Below are the code and all the weights of a small trained network. Each question names an input and a target symbol and asks about switching units off, where a switched-off unit gives its printed mean instead of its output.

import numpy as np


def w(rows, s, z=0):
    codes = np.array(rows[::2]) - 128.0
    scale = np.full(codes.shape[1], s)
    scale[-1] = z or s
    return codes * scale


def f(y):
    return np.maximum(y, 0)


def softmax(a):
    e = np.exp(a - a.max(-1, keepdims=True))
    return e / e.sum(-1, keepdims=True)


def log_softmax(a):
    a = a - a.max(-1, keepdims=True)
    return a - np.log(np.exp(a).sum(-1, keepdims=True))


def net(x, mask):
    ids = ['αβδεζθπστφω'.index(c) for c in x.split()]
    T = len(ids)
    res = E[ids] + P[:T]
    u = 0
    for l in range(2):
        r = res
        for j in range(2):
            rows = slice(3 * j, 3 * j + 3)
            q, k, v = (r @ M[l][rows].T for M in (Q, K, V))
            z = softmax(np.where(np.tri(T) > 0, q @ k.T / 3**0.5, -1e9)) @ v
            o = O[l][rows]
            res = res + np.where(mask[u + j], z, o[:, -1]) @ o[:, :-1]
        u += 2
        y = f(res @ A[l][:, :-1].T + A[l][:, -1])
        res = res + np.where(mask[u : u + 4], y, B[l][:, -1]) @ B[l][:, :-1]
        u += 4
    return log_softmax(res[-1] @ U[:, :-1].T + U[:, -1])


Q, K, V, O, A, B = {}, {}, {}, {}, {}, {}
E = w([
[185,125,169,186,72],'α',
[175,100,110,170,172],'β',
[251,85,111,192,160],'δ',
[94,230,71,110,146],'ε',
[118,185,63,161,116],'ζ',
[143,168,45,131,218],'θ',
[217,217,63,132,80],'π',
[161,198,180,81,133],'σ',
[175,190,179,55,90],'τ',
[77,81,105,118,53],'φ',
[75,34,37,186,98],'ω',
],0.012)
P = w([
[111,205,104,148,79],'0',
[194,178,108,139,89],'1',
[184,233,78,86,122],'2',
[138,129,162,98,155],'3',
[185,82,151,108,118],'4',
[167,156,83,68,109],'5',
[146,128,119,47,143],'6',
[166,109,128,42,133],'7',
[168,99,102,30,125],'8',
[97,91,99,5,169],'9',
[124,113,92,31,123],'10',
[150,191,39,2,36],'11',
],0.009)
Q[0] = w([
[133,93,125,181,152],'L0H0',
[110,182,60,169,71],'L0H0',
[100,92,163,179,162],'L0H0',
[99,147,182,151,212],'L0H1',
[189,174,145,160,97],'L0H1',
[111,156,2,62,107],'L0H1',
],0.0094)
K[0] = w([
[131,92,34,113,138],'L0H0',
[86,112,108,90,84],'L0H0',
[146,193,169,151,123],'L0H0',
[187,105,122,208,1],'L0H1',
[27,76,107,92,133],'L0H1',
[84,74,155,77,156],'L0H1',
],0.0085)
V[0] = w([
[54,137,173,195,189],'L0H0',
[34,173,167,191,63],'L0H0',
[128,165,120,201,135],'L0H0',
[73,128,129,104,152],'L0H1',
[2,187,174,99,140],'L0H1',
[69,29,161,57,163],'L0H1',
],0.0088)
O[0] = w([
[137,97,133,164,173,39],'L0H0',
[139,134,208,198,131,31],'L0H0',
[152,135,119,183,135,163],'L0H0',
[104,92,136,166,167,101],'L0H1',
[20,141,200,160,194,43],'L0H1',
[146,5,163,118,170,2],'L0H1',
],0.011,0.0061)
A[0] = w([
[235,176,99,1,81,63],'L0N0',
[143,49,41,234,175,253],'L0N1',
[116,93,184,174,150,33],'L0N2',
[59,231,31,54,123,45],'L0N3',
],0.0036,0.0059)
B[0] = w([
[55,157,187,132,113,254],'L0N0',
[109,206,64,74,124,188],'L0N1',
[173,132,126,123,31,128],'L0N2',
[254,145,119,191,51,219],'L0N3',
],0.0076,0.0089)
Q[1] = w([
[112,121,208,175,84],'L1H0',
[148,177,66,163,7],'L1H0',
[80,118,116,161,159],'L1H0',
[83,75,111,121,94],'L1H1',
[79,145,148,169,176],'L1H1',
[168,115,94,178,138],'L1H1',
],0.013)
K[1] = w([
[146,170,101,201,175],'L1H0',
[18,158,71,21,86],'L1H0',
[176,119,165,187,125],'L1H0',
[204,142,143,105,186],'L1H1',
[161,116,169,254,112],'L1H1',
[115,209,221,124,133],'L1H1',
],0.0084)
V[1] = w([
[231,152,161,109,197],'L1H0',
[196,146,97,204,221],'L1H0',
[157,179,1,163,218],'L1H0',
[73,239,140,161,128],'L1H1',
[45,90,34,218,59],'L1H1',
[105,171,95,52,207],'L1H1',
],0.0088)
O[1] = w([
[31,187,108,105,80,112],'L1H0',
[61,135,40,137,107,100],'L1H0',
[87,132,22,158,159,251],'L1H0',
[98,116,199,165,154,234],'L1H1',
[153,7,54,217,167,160],'L1H1',
[55,200,92,134,203,162],'L1H1',
],0.012,0.015)
A[1] = w([
[193,27,140,136,166,123],'L1N0',
[165,167,254,141,166,2],'L1N1',
[100,146,213,126,110,34],'L1N2',
[250,190,97,163,186,117],'L1N3',
],0.009,0.0051)
B[1] = w([
[219,226,76,112,225,163],'L1N0',
[223,184,117,100,157,154],'L1N1',
[168,201,2,130,223,139],'L1N2',
[71,75,159,99,92,252],'L1N3',
],0.0077,0.018)
U = w([
[172,140,111,141,148,229],'α',
[151,126,94,82,158,191],'β',
[187,123,70,84,78,2],'δ',
[116,130,161,130,199,85],'ε',
[143,110,136,137,152,114],'ζ',
[122,141,103,95,181,148],'θ',
[158,138,120,128,109,129],'π',
[110,169,164,106,168,83],'σ',
[137,167,175,102,157,43],'τ',
[168,91,187,121,202,106],'φ',
[160,2,112,98,178,186],'ω',
],0.0094,0.0074)

Each question gives the input, a string of symbols that net reads in full, and the target symbol t.
The units are the heads (3 rows each of Q, K, V and O) and the neurons (one row each of A and B). Each row of codes is followed by its name. A weight is (code - 128) times the scale printed after its matrix; where a second scale follows, it is the last column's (O, A, B and U).
mask holds one flag per unit, layer by layer, with each layer's heads first. A switched-off unit (its flag False) gives its mean, the last column of its rows in O or B, instead of its output. The means were averaged over made-up inputs and are rounded, as every weight is.
A unit's drop is (log p(t) with every unit on - log p(t) with that unit switched off) / (log p(t) with every unit on - log p(t) with every unit switched off).
The circuit of an input: a set's keep is (log p(t) with only the set's units on - log p(t) with every unit switched off) / (log p(t) with every unit on - log p(t) with every unit switched off). Starting from all 12 units, units are removed one at a time, each time the one whose removal leaves the highest keep (on an exact tie, the one counted first), for as long as the keep stays at least 0.8.
circuit, biggest first: the units of the circuit, biggest drop first
top k neurons: the k neurons with the biggest drops, biggest first
heads that matter: for each layer, one digit per head in row order, 1 if its drop is at least 0.15 and else 0, layers parted by /
drop of u: that unit's drop, to one decimal
input φ δ θ δ θ θ φ α, target φ: circuit, biggest first => L1H0
input ω δ δ θ δ δ σ θ θ ω θ ζ, target ω: circuit, biggest first => L1H0; L0H1
input δ δ α, target δ: heads that matter => 01 / 01
input θ ε θ β θ ζ θ ω θ ω β, target ω: circuit, biggest first => L1H0; L1N3
input π ω θ φ θ φ σ, target φ: heads that matter => 00 / 10
input α π δ θ τ, target τ: circuit, biggest first => L0N3; L1H0; L1H1
input π ω θ, target ω: circuit, biggest first => L1H1; L0N3; L1H0
input σ ζ ε θ θ π β θ δ, target θ: heads that matter => 00 / 11
input α τ δ θ π π δ β θ θ ω α, target ω: top 2 neurons => L0N3; L0N1
input π θ ε θ β δ θ τ δ φ σ π, target φ: heads that matter => 01 / 10
input δ α π, target δ: heads that matter => 01 / 00
input β δ δ β, target δ: circuit, biggest first => L0H1; L1H1
input β ω ω π ζ φ ω θ, target ω: top 2 neurons => L1N3; L0N1
input ω δ ω π, target ω: circuit, biggest first => L1H1
input π θ δ ω τ δ τ τ θ, target τ: circuit, biggest first => L1H0; L1H1
input δ σ ω ω θ ω, target ω: heads that matter => 00 / 10
input ω θ θ θ θ θ θ θ α, target θ: heads that matter => 10 / 11
input θ ω ε, target ω: top 2 neurons => L0N1; L0N3
input θ π θ ω δ δ θ π θ θ θ δ, target θ: circuit, biggest first => L1H1; L1H0
input θ β θ π ω ζ, target ω: top 3 neurons => L0N3; L1N3; L0N1
input δ ω θ ω β σ, target ω: heads that matter => 00 / 01
input ω δ δ π δ ω δ, target ω: top 2 neurons => L1N3; L0N1
input θ π π δ θ δ β δ, target δ: heads that matter => 11 / 01
input θ ζ ω θ θ ε π ω ω δ π, target ω: top neuron => L1N3
input θ θ ζ ω α δ, target ω: top 2 neurons => L1N3; L0N3
input θ δ β θ α, target θ: drop of L1H0 => 0.7
input ε β α ζ β θ δ δ β ω θ ε, target ω: drop of L0H1 => 0.1
input ε π ω θ π π τ θ θ φ β, target φ: drop of L1H0 => 1.3
input φ θ δ, target φ: top neuron => L0N3
input π ω ω π δ β ε ω θ φ σ σ, target φ: drop of L1N3 => 0.0
